Here is a tiny trained network, its code and every weight. The questions are about switching its units off for an input and a target symbol, where a switched-off unit gives its printed mean instead of its output.

import numpy as np


def w(rows, s, z=0):
    codes = np.array(rows[::2]) - 128.0
    scale = np.full(codes.shape[1], s)
    scale[-1] = z or s
    return codes * scale


def norm(h):
    return h / np.sqrt((h * h).mean(-1, keepdims=True) + 1e-5)


def f(y):
    return y / 2 * (1 + np.tanh(0.7978845608 * (y + 0.044715 * y**3)))


def softmax(a):
    e = np.exp(a - a.max(-1, keepdims=True))
    return e / e.sum(-1, keepdims=True)


def log_softmax(a):
    a = a - a.max(-1, keepdims=True)
    return a - np.log(np.exp(a).sum(-1, keepdims=True))


def net(x, mask):
    ids = ['ΔΦΨαβεζηξπω'.index(c) for c in x.split()]
    T = len(ids)
    res = E[ids] + P[:T]
    r = norm(res)
    for j in range(2):
        rows = slice(2 * j, 2 * j + 2)
        q, k, v = (r @ M[0][rows].T for M in (Q, K, V))
        z = softmax(np.where(np.tri(T) > 0, q @ k.T / 2**0.5, -1e9)) @ v
        o = O[0][rows]
        res = res + np.where(mask[j], z, o[:, -1]) @ o[:, :-1]
    y = f(norm(res) @ A[0][:, :-1].T + A[0][:, -1])
    res = res + np.where(mask[2:6], y, B[0][:, -1]) @ B[0][:, :-1]
    return log_softmax(norm(res)[-1] @ U[:, :-1].T + U[:, -1])


Q, K, V, O, A, B = {}, {}, {}, {}, {}, {}
E = w([
[138,129,133,164,186,123],'Δ',
[68,117,129,75,203,94],'Φ',
[95,85,120,156,199,136],'Ψ',
[76,94,67,132,213,144],'α',
[117,134,147,139,249,121],'β',
[150,118,137,145,195,125],'ε',
[144,122,78,163,178,128],'ζ',
[132,178,116,120,219,101],'η',
[95,149,145,86,199,79],'ξ',
[24,150,54,71,113,84],'π',
[126,187,69,116,101,116],'ω',
],0.012)
P = w([
[141,120,123,116,67,173],'0',
[48,145,141,5,153,98],'1',
[152,107,110,156,174,147],'2',
[91,133,158,140,86,156],'3',
[160,108,66,89,198,97],'4',
[145,108,127,138,176,120],'5',
[121,136,164,149,97,142],'6',
[195,96,57,128,151,84],'7',
[144,115,109,166,173,111],'8',
[115,137,154,154,96,135],'9',
[179,114,84,97,139,51],'10',
[147,122,113,177,172,82],'11',
[105,138,149,161,89,122],'12',
[219,92,119,15,144,62],'13',
],0.019)
Q[0] = w([
[17,196,219,184,124,199],'h1',
[142,61,144,161,90,151],'h1',
[58,191,147,120,167,147],'h2',
[7,184,226,189,153,199],'h2',
],0.012)
K[0] = w([
[147,96,119,45,131,251],'h1',
[146,161,127,137,160,157],'h1',
[125,139,126,62,101,223],'h2',
[171,106,145,32,97,196],'h2',
],0.015)
V[0] = w([
[123,6,178,126,164,118],'h1',
[227,108,89,115,154,161],'h1',
[165,32,47,76,202,75],'h2',
[122,167,216,72,172,119],'h2',
],0.014)
O[0] = w([
[209,52,103,93,7,35,8],'h1',
[145,72,202,21,203,133,126],'h1',
[41,156,179,19,114,140,254],'h2',
[221,173,132,107,141,182,160],'h2',
],0.012,0.0029)
A[0] = w([
[192,202,72,169,196,155,102],'n1',
[111,105,149,85,174,78,86],'n2',
[125,116,254,110,14,195,254],'n3',
[217,120,93,211,160,45,65],'n4',
],0.0099,0.0044)
B[0] = w([
[139,135,59,92,110,46,254],'n1',
[247,130,60,90,144,44,199],'n2',
[247,213,156,141,72,200,174],'n3',
[108,140,225,105,132,44,180],'n4',
],0.011,0.0064)
U = w([
[115,17,114,208,45,8,158],'Δ',
[173,190,22,211,180,63,3],'Φ',
[109,34,48,162,138,140,169],'Ψ',
[119,201,202,139,59,159,222],'α',
[39,134,190,9,60,110,76],'β',
[53,201,198,124,207,178,106],'ε',
[108,1,164,241,162,43,111],'ζ',
[146,18,107,128,122,109,123],'η',
[153,102,177,96,119,122,120],'ξ',
[16,145,76,186,37,106,214],'π',
[71,94,200,138,136,51,98],'ω',
],0.0077,0.0036)

Each question gives the input, a string of symbols that net reads in full, and the target symbol t.
The units are the heads (2 rows each of Q, K, V and O) and the neurons (one row each of A and B). Each row of codes is followed by its name. A weight is (code - 128) times the scale printed after its matrix; where a second scale follows, it is the last column's (O, A, B and U).
mask holds one flag per unit, heads first, then neurons. A switched-off unit (its flag False) gives its mean, the last column of its rows in O or B, instead of its output. The means were averaged over made-up inputs and are rounded, as every weight is.
A unit's drop is (log p(t) with every unit on - log p(t) with that unit switched off) / (log p(t) with every unit on - log p(t) with every unit switched off).
The circuit of an input: a set's keep is (log p(t) with only the set's units on - log p(t) with every unit switched off) / (log p(t) with every unit on - log p(t) with every unit switched off). Starting from all 6 units, units are removed one at a time, each time the one whose removal leaves the highest keep (on an exact tie, the one counted first), for as long as the keep stays at least 0.8.
units of the circuit, in order: the units of the circuit, biggest drop first
k most important neurons: the k neurons with the biggest drops, biggest first
which heads matter: for each layer, one digit per head in row order, 1 if its drop is at least 0.15 and else 0, layers parted by /
drop when u is switched off: that unit's drop, to one decimal
input ε ξ η α η Δ η η Ψ α ξ α η ζ, target Φ: units of the circuit, in order : [h1]
input Ψ Δ η η Δ η ξ Δ, target π: units of the circuit, in order : [h1 h2]
input Φ α Φ η ε α η, target α: which heads matter : 10
input Φ ξ η β β π η Δ π ξ ξ η α, target α: units of the circuit, in order : [h2 h1 n3 n1]
input π Φ η η η Φ ξ ω η Ψ Φ η ζ, target π: which heads matter : 10
input Δ β ε α α ζ η π ξ η Δ Δ π, target ζ: units of the circuit, in order : [h2 h1]
input π ζ η ξ Ψ η α, target π: which heads matter : 10
input Φ ε Δ π Φ Δ ξ α, target π: which heads matter : 11
input ξ η Δ η Φ η α, target Φ: which heads matter : 01
input η η β Φ η ξ η ω β Δ Φ η η ε, target Φ: which heads matter : 10
input Δ π π, target π: units of the circuit, in order : [h1 n2]
input Δ η Φ Ψ, target ζ: which heads matter : 01
input Δ Δ ξ Φ, target ζ: which heads matter : 01
input η π η ε ξ Δ η β Φ ε π Φ η, target ε: which heads matter : 10
input ε η ε Φ π, target β: units of the circuit, in order : [h2]
input Ψ η Δ Φ α Φ ζ π η ξ α η ζ, target Δ: which heads matter : 11
input η η η Φ ξ π Φ η η ξ η, target π: which heads matter : 11
input Φ Φ ξ β Δ ζ Δ Ψ β π ε Δ ζ, target α: 3 most important neurons : [n3 n1 n2]
input Φ Δ η Φ Φ π π, target α: 3 most important neurons : [n3 n1 n2]
input Φ η α η Φ η ζ ξ ξ ξ η ζ Φ, target α: most important neuron : [n3]
input α Δ η α η Φ η ξ η β, target β: units of the circuit, in order : [h2 h1]
input Δ ξ Φ α η η η η Φ Φ ε Φ η ξ, target Φ: drop when h1 is switched off : 0.6
